Below is a small trained network, with its code and all its weights. Each question gives an input and a target symbol and asks what happens when units are switched off, that is, made to give their printed mean instead of their output.

import numpy as np


def w(rows, s, z=0):
    codes = np.array(rows[::2]) - 128.0
    scale = np.full(codes.shape[1], s)
    scale[-1] = z or s
    return codes * scale


def f(y):
    return np.maximum(y, 0)


def softmax(a):
    e = np.exp(a - a.max(-1, keepdims=True))
    return e / e.sum(-1, keepdims=True)


def log_softmax(a):
    a = a - a.max(-1, keepdims=True)
    return a - np.log(np.exp(a).sum(-1, keepdims=True))


def net(x, mask):
    ids = ['ΔΘΛαεζημξπτω'.index(c) for c in x.split()]
    T = len(ids)
    res = E[ids] + P[:T]
    q, k, v = (res @ M[0].T for M in (Q, K, V))
    z = softmax(np.where(np.tri(T) > 0, q @ k.T / 4**0.5, -1e9)) @ v
    res = res + np.where(mask[0], z, O[0][:, -1]) @ O[0][:, :-1]
    y = f(res @ A[0][:, :-1].T + A[0][:, -1])
    res = res + np.where(mask[1:17], y, B[0][:, -1]) @ B[0][:, :-1]
    return log_softmax(res[-1] @ U[:, :-1].T + U[:, -1])


Q, K, V, O, A, B = {}, {}, {}, {}, {}, {}
E = w([
[225,153,146,162,147],'Δ',
[141,122,181,232,184],'Θ',
[113,80,144,157,164],'Λ',
[72,178,253,114,186],'α',
[218,140,84,69,127],'ε',
[188,158,101,210,217],'ζ',
[120,150,14,111,165],'η',
[195,46,115,100,176],'μ',
[64,118,31,177,213],'ξ',
[180,209,25,146,181],'π',
[86,154,109,231,203],'τ',
[227,104,19,97,199],'ω',
],0.014)
P = w([
[197,127,148,172,253],'0',
[97,117,154,151,102],'1',
[202,190,172,150,217],'2',
[113,104,145,172,90],'3',
[184,206,189,129,229],'4',
[125,89,131,192,74],'5',
[172,218,195,113,234],'6',
[130,83,117,207,67],'7',
],0.013)
Q[0] = w([
[169,150,144,100,153],'H0',
[204,127,94,207,252],'H0',
[175,128,155,134,220],'H0',
[165,80,131,111,173],'H0',
],0.016)
K[0] = w([
[193,141,74,127,120],'H0',
[169,75,35,246,4],'H0',
[119,81,124,208,60],'H0',
[165,51,107,118,74],'H0',
],0.013)
V[0] = w([
[109,203,115,217,139],'H0',
[140,209,91,107,101],'H0',
[109,6,121,72,138],'H0',
[77,105,88,176,130],'H0',
],0.013)
O[0] = w([
[136,251,146,177,66,225],'H0',
[132,242,94,114,158,3],'H0',
[91,38,154,137,207,141],'H0',
[210,108,33,230,94,218],'H0',
],0.011,0.006)
A[0] = w([
[147,165,149,174,132,234],'N0',
[136,146,83,172,37,84],'N1',
[175,111,45,178,168,166],'N2',
[136,96,206,119,61,196],'N3',
[209,177,128,130,95,156],'N4',
[154,137,102,171,91,71],'N5',
[117,81,118,59,20,254],'N6',
[31,99,108,165,57,134],'N7',
[60,102,36,108,17,110],'N8',
[197,161,124,91,225,132],'N9',
[103,49,71,131,202,203],'N10',
[138,133,210,160,127,176],'N11',
[90,190,81,126,250,117],'N12',
[100,94,160,55,195,33],'N13',
[147,224,138,142,158,66],'N14',
[130,176,180,130,89,116],'N15',
],0.011,0.0061)
B[0] = w([
[153,116,85,120,101,230],'N0',
[164,174,224,134,173,223],'N1',
[122,144,116,129,168,250],'N2',
[186,240,64,78,119,167],'N3',
[104,72,111,81,151,231],'N4',
[139,100,150,129,122,198],'N5',
[171,49,81,176,50,149],'N6',
[42,91,254,130,41,161],'N7',
[15,107,9,48,148,152],'N8',
[49,176,142,161,38,190],'N9',
[121,214,144,149,136,254],'N10',
[109,165,54,55,104,183],'N11',
[187,91,151,70,46,166],'N12',
[121,78,117,181,119,177],'N13',
[93,35,136,126,157,209],'N14',
[118,110,181,44,172,173],'N15',
],0.0094,0.018)
U = w([
[215,151,135,93,100,123],'Δ',
[163,188,220,132,73,74],'Θ',
[111,92,190,152,1,179],'Λ',
[103,184,161,85,103,99],'α',
[164,62,48,109,58,218],'ε',
[199,119,224,133,152,19],'ζ',
[24,95,65,78,111,173],'η',
[181,44,125,182,120,193],'μ',
[31,146,179,138,158,105],'ξ',
[103,97,142,80,175,125],'π',
[86,65,235,111,92,1],'τ',
[148,222,96,123,143,248],'ω',
],0.0087,0.003)

Each question gives the input, a string of symbols that net reads in full, and the target symbol t.
The units are the heads (4 rows each of Q, K, V and O) and the neurons (one row each of A and B). Each row of codes is followed by its name. A weight is (code - 128) times the scale printed after its matrix; where a second scale follows, it is the last column's (O, A, B and U).
mask holds one flag per unit, heads first, then neurons. A switched-off unit (its flag False) gives its mean, the last column of its rows in O or B, instead of its output. The means were averaged over made-up inputs and are rounded, as every weight is.
A unit's drop is (log p(t) with every unit on - log p(t) with that unit switched off) / (log p(t) with every unit on - log p(t) with every unit switched off).
The circuit of an input: a set's keep is (log p(t) with only the set's units on - log p(t) with every unit switched off) / (log p(t) with every unit on - log p(t) with every unit switched off). Starting from the 12 units with the biggest drops (on a tie, the unit counted first), units are removed one at a time, each time the one whose removal leaves the highest keep (on an exact tie, the one counted first), for as long as the keep stays at least 0.8.
units of the circuit, in order: the units of the circuit, biggest drop first
unit that matters most: the unit with the biggest drop
top k neurons: the k neurons with the biggest drops, biggest first
input Λ ε α α, target α: units of the circuit, in order : H0, N11
input Λ Δ Λ, target η: units of the circuit, in order : N1, N11
input ξ Δ μ μ π μ π, target ξ: top 2 neurons : N10, N9
input ω Λ Λ π Λ η μ, target ε: units of the circuit, in order : N1, N10
input Δ μ ζ η Λ, target ε: units of the circuit, in order : N1, H0, N10
input Δ ξ μ ξ Θ, target μ: units of the circuit, in order : H0, N10
input η ξ Λ τ Λ ξ μ α, target α: units of the circuit, in order : N3, H0
input Λ η Λ μ μ μ ε π, target π: unit that matters most : N1
input ω π Λ Θ η μ ζ, target ξ: units of the circuit, in order : H0, N10
input μ τ μ Δ ζ, target η: top 2 neurons : N1, N14
input Λ Λ η α ε Δ π, target η: units of the circuit, in order : N1, N10
input η η τ, target ε: units of the circuit, in order : N12, N10, N1
input τ Λ μ Λ η π Λ ξ, target ξ: top 4 neurons : N1, N8, N7, N2
input Δ ξ Λ μ η ζ α, target π: unit that matters most : N14
input π ε Λ, target Λ: top 2 neurons : N12, N9
input η Λ Λ μ, target μ: units of the circuit, in order : H0, N13, N6
input ω Θ Λ ε π π, target π: top 2 neurons : N1, N14
input Λ α μ Θ ε μ Θ, target ξ: top 4 neurons : N10, N0, N13, N9
input Λ ε Δ Δ Δ, target η: top 3 neurons : N1, N14, N4
input Λ ξ η, target μ: units of the circuit, in order : H0, N10, N11
input Λ Λ ζ Λ Θ Λ Λ, target ω: unit that matters most : H0
input μ Λ Λ Λ Λ ζ τ, target π: top 2 neurons : N14, N4
